[128 = 0]

[125 112 142 134  92 136 115 165 115 128 122  98 127 124 157 116 143 115]
J495 & J97
[136 138 156 133 152 126 128 158 134 139 126 139 147 123 153 119 151 117]
J784 & J858
[138 111 163 132  87 134 130 170 105 142 110  65 139 126 148 122 154 132]
J495 & J563
[131 107 130 132  92 132 120 170 121 141 120  74  87 125 148 127 152 130]
J495 & J97
[131 118 188 123  99 135 125 163 107 142 114 112 140 131 149 114 147 125]
J219 & J97
[115 125 128 118 109 116 133 162 135 124 108 131 139 141 153 111 152 127]
J219 & J858
[130 110 162 137  95 136 118 153 121 149 110  96 129 122 154 123 132 129]
J495 & J97
[119 117 160 124  96 127 128 152 123 140 114 151 139 139 149 121 135 118]
J219 & J858
[132 119 192 124  99 119 127 130 137 133 108 110 151 125 161 130 114 118]
J495 & J858
[132 137 127 116 119 113 131 152 135 123 106 116 136 134 153 112 173 112]
J219 & J858
[137 129 167 126 102 144 130 153 123 142 114  92 130 126 128 119 141 125]
J784 & J97
[125 124 135 122 100 112 129 151 137 126 121 129 141 122 177 109 149 107]
J495 & J858
[129 118 145 129  87 138 125 159 118 142  96  88 124 127 145 126 155 134]
J495 & J97
[124 108 136 141  80 123 117 148 108 136 117 129 132 127 156 123 156 136]
J219 & J749
[125 115 180 131  96 128 121 151 123 136 109 142 136 137 166 120 130 122]
J495 & J858
[127 125 162 118  86 118 125 144 125 139 126 112 133 120 165 122 128 132]
J495 & J858
[144 127 228 118  90 137 126 154 126 142 109  67 158 129 148 117 135 133]
J495 & J97
[134 100 174 117  99 132 119 166 113 139 111 104 141 136 138 124 161 135]
J219 & J563
[142 109 168 128  87 129 132 170 121 131 118  68 134 149 138 121 171 128]
J219 & J97
[143 117 206 127 103 131 120 162 122 144 115  99 141 133 146 119 152 124]
J219 & J749
[140 111 166 128 103 119 131 145 141 134 110  86 122 122 143 125 142 121]
J219 & J749
[139 144 186 124 106 136 132 161 126 137 109  72 145 126 140 119 153 115]
J219 & J563
[141 118 177 136 105 140 123 151 127 135 117  70 142 126 136 130 136 121]
J495 & J563
[128 127 169 131  99 110 138 143 149 131 118 108 133 125 161 116 112 125]
J495 & J858
[132 113 176 126  89 117 131 147 127 137 126 103 136 131 157 126 123 113]
J495 & J858
[122 112 177 126 100 139 124 156 105 138 109 108 124 130 139 121 141 140]
J219 & J97
[141 120 158 126 113 121 128 153 131 137 120  82 141 130 127 135 155 119]
J219 & J563
[132 115 141 126  82 120 132 166 127 144 131 102 126 135 148 122 162 133]
J219 & J749
[137 131 186 125 138 138 107 139 117 135 110 112 156 116 142 117 130 132]
J495 & J97
[124 132 160 123 112 117 126 141 124 126 111 130 152 135 150 125 135 131]
J219 & J858
[127 115 146 127  98 120 123 152 131 131 128 116 135 121 145 126 161 127]
J219 & J749
[118 135 252 136 100 133 134 125 148 133 119 127 132 119 157 116 103 120]
J784 & J858
[130 109 168 137  89 135 121 165 120 134 118 108 151 129 144 125 138 124]
J495 & J749
[143 127 187 128  94 128 121 153 119 135 116  86 142 122 151 121 143 147]
J219 & J749
[159 114 193 134 113 142 119 152 127 140 111  71 154 123 135 134 149 121]
J495 & J97
[129 116 156 135  86 136 133 149 140 126 125  67 120 115 150 121 139 129]
J495 & J97
[123 102 138 126  98 136 109 184  97 143 112 105 149 137 135 133 185 117]
J219 & J97
[140 125 175 131 104 120 121 157 133 139 119  88 133 128 151 120 146 123]
J495 & J97

[133 136 123 133 128 145 125 124 132 142 128 129 111 113 128 120 124 140]
(13) & J286
[126 139 124 133 144 137 140 135 131 128 134 123 109 116 131 139 129 129]
(10) & J286
[131 122 126 136 117 123 123 121 131 144 129 140 131 131 131 114 121 135]
(13) & J51
[130 127 125 125 123 141 121 124 131 132 120 125 120 122 129 109 135 133]
(13) & J286
[121 134 118 137 151 127 135 139 127 130 129 136 122 127 133 129 148 124]
(11) & J286
[135 135 118 131 137 140 135 129 136 118 139 138 113 120 135 146 133 121]
(7) & J286
[133 126 119 127 112 140 128 124 119 135 119 122 124 117 127 118 104 127]
(13) & J286
[132 121 125 118 117 144 127 121 121 137 125 122 101 123 139 112 115 137]
(13) & J286
[121 123 121 139 121 133 128 125 125 140 119 129 127 123 125 108 131 137]
(13) & J286
[128 133 128 129 120 152 126 127 137 140 119 120 129 116 130 117 136 136]
(13) & J286
[125 134 145 105 146 154 118 140 124 140 122  96 140 135 133 117 157 143]
(11) & J286
[130 138 120 135 135 140 134 135 124 134 129 125 122 115 134 140 122 127]
(11) & J286
[134 129 134 125 117 126 126 124 135 141 114 135 121 131 125 108 113 134]
(13) & J51
[129 128 120 130 127 139 136 125 134 117 135 129 107 116 134 142 130 125]
(10) & J286
[128 120 121 134 112 132 136 121 131 128 120 130 111 119 129 120 116 131]
(13) & J286
[125 133 128 133 132 137 130 128 131 149 124 123 129 125 126 101 128 132]
(13) & J286
[128 126 119 128 110 139 129 120 123 130 125 119 120 113 133 127 112 127]
(13) & J286
[128 132 124 130 141 134 142 135 131 128 129 127 112 124 132 134 124 122]
(7) & J286
[123 135 128 127 138 135 136 135 124 135 122 115 126 122 134 136 130 131]
(11) & J286
[132 130 128 120 137 142 135 132 137 127 124 130 109 127 140 131 141 132]
(10) & J286
[127 117 124 137 120 137 138 125 136 144 117 140 128 131 137 107 127 132]
(13) & J286
[132 136 111 133 138 141 129 127 134 119 134 138 108 116 127 120 136 116]
(10) & J286
[135 131 137 119 124 162 122 124 133 153 125 106 136 125 127  97 125 138]
(13) & J286
[132 120 117 139 108 141 133 119 120 142 131 126 122 114 132 127  99 135]
(13) & J286
[125 127 121 122 125 130 129 126 127 133 118 130 110 127 138 107 125 124]
(18) & J286
[134 129 127 115 118 151 116 121 133 132 116 132 110 123 133 107 139 137]
(13) & J286
[128 133 128 129 142 140 141 134 148 130 125 129 119 131 133 118 144 122]
(10) & J286
[127 134 112 131 142 137 145 137 126 122 120 129 107 117 135 135 133 115]
(11) & J286
[136 136 130 126 118 135 114 126 135 138 130 135 146 126 132 132 129 128]
(13) & J286
[129 131 127 125 124 149 123 124 129 133 130 117 115 114 133 128 133 141]
(13) & J286
[128 123 128 136 128 123 127 121 128 120 148 140 114 127 134 140 135 139]
(10) & J286

[130 130 134 123 140 130  98 108 129 129 128 140 127 134 130 128 125 124]
J723 & J94
[125 126 139 124 138 130 116 138 133 127 130 134 132 139 123 131 129 127]
J723 & J963
[105 126  89 130 138 125 132 110 121 132 115 153 127 117 132 124 126 124]
J599 & J281
[110 139 163 122 105 137 112 137 159 127 148 165 128 133 133 128 135 103]
J599 & J184
[129 127 131 123 142 130 113 119 122 133 132 131 127 125 124 123 127 131]
J723 & J963
[126 129 128 125 134 124 129 137 127 129 133 125 124 129 125 127 129 129]
J723 & J963
[128 126 118 125 138 128 107 111 124 136 136 130 126 120 132 119 129 119]
J723 & J281
[107 127 104 121 145 121 122 106 131 127 126 149 128 119 132 130 128 124]
J723 & J281
[130 128 131 127 120 128 141 109 133 122 129 122 130 124 130 133 128 127]
J96 & J184
[149 127 133 131 113 131 127 128 144 125 132 105 132 129 129 142 132 114]
J96 & J94
[104 128 124 126 107 121 122 184 162 124 155 147 120 124 130 137 130  98]
J723 & J963
[136 123  95 129 136 124 150 103 111 127 121 103 128 111 129 132 126 135]
J96 & J281

[124 137 126 121 125 136 123 121 121 130 125 142 125 122 123 107 127 125]
J914 & <28>
[123 141 127 119 118 138 123 118 119 129 125 151 129 125 119 100 126 124]
J914 & <28>
[118 141 134 115 114 142 114 116 119 133 132 158 124 116 124 100 131 126]
J914 & <28>
[121 147 128 122 117 142 115 120 115 133 131 147 127 118 123 103 122 124]
J914 & <28>
[119 138 127 117 117 139 113 114 117 137 125 159 132 120 122  99 124 126]
J914 & <28>
[122 136 126 118 117 133 122 118 117 133 118 155 129 119 125 102 125 127]
J914 & <28>
[124 139 123 116 119 143 119 116 121 138 115 158 141 114 119  98 123 128]
J914 & <28>
[122 139 121 132 125 130 137 127 129 114 128 129 135 134 130 111 132 127]
J914 & <29>
[119 138 126 121  95 136 126 116 120 134 130 150 135 123 122 100 128 122]
J914 & <28>
[117 139 130 120 117 145 118 112 111 131 130 153 138 118 119  95 121 130]
J914 & <28>
[119 138 127 124 117 153 118 117 120 115 135 162 131 119 129  99 123 121]
J914 & <29>
[121 133 128 129 120 140 127 116 123 117 133 151 137 127 119 107 126 119]
J914 & <29>
[122 135 128 118 121 139 116 117 119 149 125 145 126 116 121 106 123 124]
J914 & <28>
[120 137 125 129 125 137 135 118 130 120 136 145 145 131 128 113 130 119]
J914 & <29>
[123 142 119 127 123 141 120 123 127 104 122 162 142 137 127 100 133 123]
J914 & <29>
[122 144 123 135 118 142 132 120 126 117 131 150 140 128 125 101 133 122]
J914 & <29>
[122 141 127 115 117 139 116 120 115 141 130 142 121 123 121  93 123 128]
J914 & <28>
[121 141 120 132 123 148 122 118 127  98 133 157 143 129 131  70 131 120]
J914 & <29>
[124 138 128 118 117 111 121 117 122 133 124 146 139 117 116 103 122 122]
J914 & <28>
[120 137 128 122 124 132 125 122 122 125 121 136 131 126 123 106 128 128]
J914 & <28>
[121 140 123 131 123 142 130 120 129 105 132 151 140 124 129 111 130 122]
J914 & <29>
[120 144 126 119 118 140 117 117 122 135 125 153 118 116 119  97 123 127]
J914 & <28>
[124 144 130 121 117 143 118 130 117 144 133 127 110 116 120 106 127 127]
J162 & <28>
[123 144 126 119 113 155 119 113 116 129 133 156 134 127 125  96 121 117]
J914 & <28>
[131 140 123 125 120 142 111 137 115 136 128 135 110 112 122 113 126 132]
J162 & <28>
[128 127 131 126 125 129 120 131 122 144 128 121 121 124 126 128 130 127]
J162 & <28>
[117 144 125 120 112 140 110 122 112 124 128 155 131 118 123  94 128 127]
J914 & <28>
[120 139 127 120 119 139 118 120 118 131 118 156 137 123 121  97 127 125]
J914 & <28>
[125 139 126 118 118 142 119 109 118 147 130 135 132 117 121 101 122 124]
J914 & <28>
[124 143 127 133 124 128 131 131 126 123 140 117 116 133 131 106 133 128]
J162 & <29>
[124 140 125 120 122 143 119 125 121 127 118 146 128 116 124 107 128 130]
J914 & <28>
[120 144 121 122 118 144 121 122 124 106 120 164 131 122 127  97 128 126]
J914 & <29>
[124 140 125 114 117 145 114 123 120 133 123 156 131 112 119 103 122 127]
J914 & <28>
[122 144 128 118 105 140 116 119 113 144 136 141 124 116 119  94 123 125]
J914 & <28>
[119 139 129 115 114 141 112 112 116 134 124 160 133 123 127 106 122 123]
J914 & <28>
[123 143 127 122 117 141 116 125 117 133 125 148 126 119 124 103 126 125]
J914 & <28>
[121 146 123 117 119 139 119 119 119 133 123 151 128 116 119  97 125 125]
J914 & <28>
[121 138 124 116 123 132 117 119 124 134 124 154 131 122 121 104 123 128]
J914 & <28>
[120 137 125 119 121 141 121 116 121 132 123 145 134 122 123 104 125 121]
J914 & <28>
[121 144 125 132 114 149 126 122 122 106 143 145 132 121 132 103 132 121]
J914 & <29>
[117 144 127 119 115 138 124 114 117 145 129 155 139 126 123  91 118 123]
J914 & <28>
[117 141 123 122 117 156 121 122 120 105 125 179 132 117 128  95 132 119]
J914 & <29>
[118 136 125 125 122 134 135 106 125 115 133 153 149 128 129 100 131 116]
J914 & <29>
[115 150 123 123 119 153 120 124 121  96 133 171 137 119 127  89 129 122]
J914 & <29>
[120 139 128 118 117 136 132 119 117 143 122 142 128 122 119 103 124 126]
J914 & <28>
[124 138 130 119 120 137 121 120 116 133 129 146 128 120 123 105 127 129]
J914 & <28>
[125 142 125 125 119 142 117 128 116 132 133 140 118 117 122 102 122 127]
J162 & <28>
[124 135 127 120 122 131 122 113 121 137 123 148 134 123 124 108 125 125]
J914 & <28>
[115 145 122 126 121 147 135 113 125 112 128 167 139 128 126  86 132 123]
J914 & <29>
[123 139 126 116 119 143 120 118 116 136 122 148 134 118 117  96 123 125]
J914 & <28>
[120 145 127 118 121 140 117 115 120 140 126 149 134 122 118  97 123 126]
J914 & <28>
[107 137 131 113 116 142 119 118 115 136 119 164 130 115 121 104 126 127]
J914 & <28>
[121 136 127 120 116 148 117 116 113 133 125 164 137 114 130  97 122 119]
J914 & <28>
[118 144 126 124 114 145 128 120 122 112 132 157 130 119 128  99 129 122]
J914 & <29>
[127 121 125 137 124 119 134 127 133 120 136 118 126 139 128 129 132 123]
J162 & <29>
[120 137 124 132 123 128 132 121 128 110 127 145 134 141 126 111 135 125]
J914 & <29>

[130 116 134 128 125 112 146 123 118 109 130 135  86 127 135 128 117 135]
J615 & Q
[127 133 127 117 137 124 126 150 120 130 131 123 113 136 140 124 120 116]
J615 & K
[122 127 133 129 121 126 130 134 134 112 142 152 103 130 127 144 104 131]
J615 & M
[126 142 132 149 120 124 113 135 121 123 130 132  94 127 126 133 114 121]
J615 & V
[129 121 138 141 163 124 115 122 123 127 124 135 125 117 124 109 126 138]
J549 & Q
[128 118 128 119 120 123 138 126 128 123 139 136 100 124 128 137 113 122]
J615 & M
[135 112 138 136 139 115 128 124 107 127 115 133 112 122 119 116 125 139]
J615 & Q
[137 114 143 143 129 129 145 101 124 131 124 137  95 100 129 134 129 144]
J615 & Q
[124 127 130 109 119 126 139 131 119 113 137 128 104 131 133 129 118 125]
J615 & Q
[122 115 137 126 132 128 135 116 127 131 125 134  84 131 134 127 133 124]
J615 & Q
[132 119 135 132 124 130 118 130 122 127 109 124 108 113 126 137 124 130]
J549 & Q
[136 136 133 113 113 134 120 147 126 135 131 119  97 132 135 134 127 114]
J615 & K
[126 125 128 105 114 127 124 149 122 126 146 117  90 141 125 133 121 102]
J615 & K
[131 129 130 132 135 123 114 132 130 125 138 137 118 117 130 129 115 127]
J615 & M
[133 139 125 141 127 119 139 130 112 121 130 129 103 117 136 130 117 127]
J615 & K
[123 120 132 143 132 124 120 110 127 120 126 134 116 113 122 129 137 138]
J549 & Q
[138 135 125 112 125 111 124 140 123 122 140 124 103 133 133 128 112 108]
J615 & K
[128 113 126 108 127 119 133 137 131 108 141 115  90 130 130 117 115 115]
J615 & Q
[132 137 123 133 133 122 123 128 118 119 124 133 117 128 131 130 125 137]
J615 & K
[137 126 134 136 134 122 127 128 127 125 122 137 129 115 130 135 116 133]
J615 & M
[125 130 126 132 121 125 125 139 112 123 134 143  96 144 137 124 108 120]
J615 & M
[127 113 132 124 126 127 130 130 121 121 137 128  97 129 129 129 129 120]
J615 & Q
[131 121 146 122 133 131 133 124 135 121 128 129 109 108 127 133 121 126]
J615 & Q
[137 124 121 161 136 117 152 110 104 115 114 144 136 105 127 119 127 144]
J615 & Q
[123 121 119 119 127 100 134 126 118 127 128 131 115 122 133 126 140 132]
J615 & Q
[136 134 112 161 137 120 130 126 105 107 113 126 132 100 127 119 109 142]
J549 & K
[129 137 132 118 118 122 121 138 120 126 111 122  89 138 131 131 116 112]
J615 & K
[138 143 134 143 130 116 119 132 119 133 122 132 115 119 133 133 126 129]
J615 & K
[131 129 121 136 139 118 124 139 122 115 127 129 118 123 131 123 111 124]
J549 & K
[128 124 148 100 132 123 117 141 123 126 131 130  92 128 129 134 124 122]
J615 & M
[124 118 128 139 131 117 123 113 114 115 135 139 106 123 121 129 125 132]
J549 & Q
[116 122 143 121 112 130 143 134 121 118 127 144  96 138 130 122 117 111]
J549 & Q
[129 122 133 119 121 135 137 113 131 113 132 130 105 113 128 136 112 124]
J615 & M
[136 138 124 143 119 122 128 128 123 122 132 138 105 117 132 138 102 123]
J615 & M
[140 115 139 139 143 129 135 115 121 140 114 130 131 128 125 121 134 139]
J615 & Q
[138 138 126 139 121 121 127 134 126 111 133 127 132 129 129 134 103 124]
J549 & M

[117 124 130 153 121 118 145 125 107 142 114 125 125 110 131 119 146 119]
J664 & J
[112 123 138 139 135 131 149 132 118 136 111 137 119 111 137 137 150 133]
J664 & B
[140 129 139 142 130 129 171 128 123 131 121 120 125 122 128 117 167 126]
J664 & R
[124 134 134 139 127 135 142 131 122 121 127 131 124 125 128 131 114 127]
J832 & B
[136 127 137 140 127 126 140 126 125 134 116 125 127 124 126 132 141 119]
J664 & P
[125 136 134 147 128 129 133 131 128 136 114 123 123 116 129 134 140 120]
J664 & B
[131 126 139 140 130 131 150 125 128 133 123 125 125 122 128 128 144 126]
J664 & J
[144 117 141 146 123 146 122 124 135 131 124 126 121 121 135 123 140 115]
J664 & P
[131 118 137 133 125 129 154 127 117 137 110 128 130 113 132 110 168 113]
J664 & J
[112 122 131 148 127 123 147 129 114 135 110 134 124 102 129 131 146 111]
J664 & B
[132 121 132 148 120 130 142 124 123 128 119 124 125 118 132 121 141 121]
J664 & P
[130 116 135 149 126 123 149 128 118 136 114 120 127 115 131 116 160 118]
J664 & R
[146 127 137 146 122 123 144 133 126 137 120 124 128 116 135 110 148 119]
J664 & P
[138 122 126 148 120 125 134 122 131 147 128 123 122 115 126 131 146 114]
J664 & P
[140 126 150 140 141 138 145 129 134 128 111 128 123 129 172 129 154 131]
J664 & B
[137 120 145 146 125 118 143 123 142 134 114 126 121 118 135 136 143 121]
J664 & J
[133 121 123 146 126 125 149 130 126 133 114 124 133 115 127 125 138 121]
J664 & R
[130 128 122 152 125 134 137 125 122 129 115 120 132 123 122 135 136 140]
J664 & B
[137 124 129 143 130 135 147 129 132 125 114 124 116 128 133 140 138 134]
J664 & P
[129 126 120 141 129 129 143 118 120 134 115 125 127 116 130 139 138 123]
J664 & J
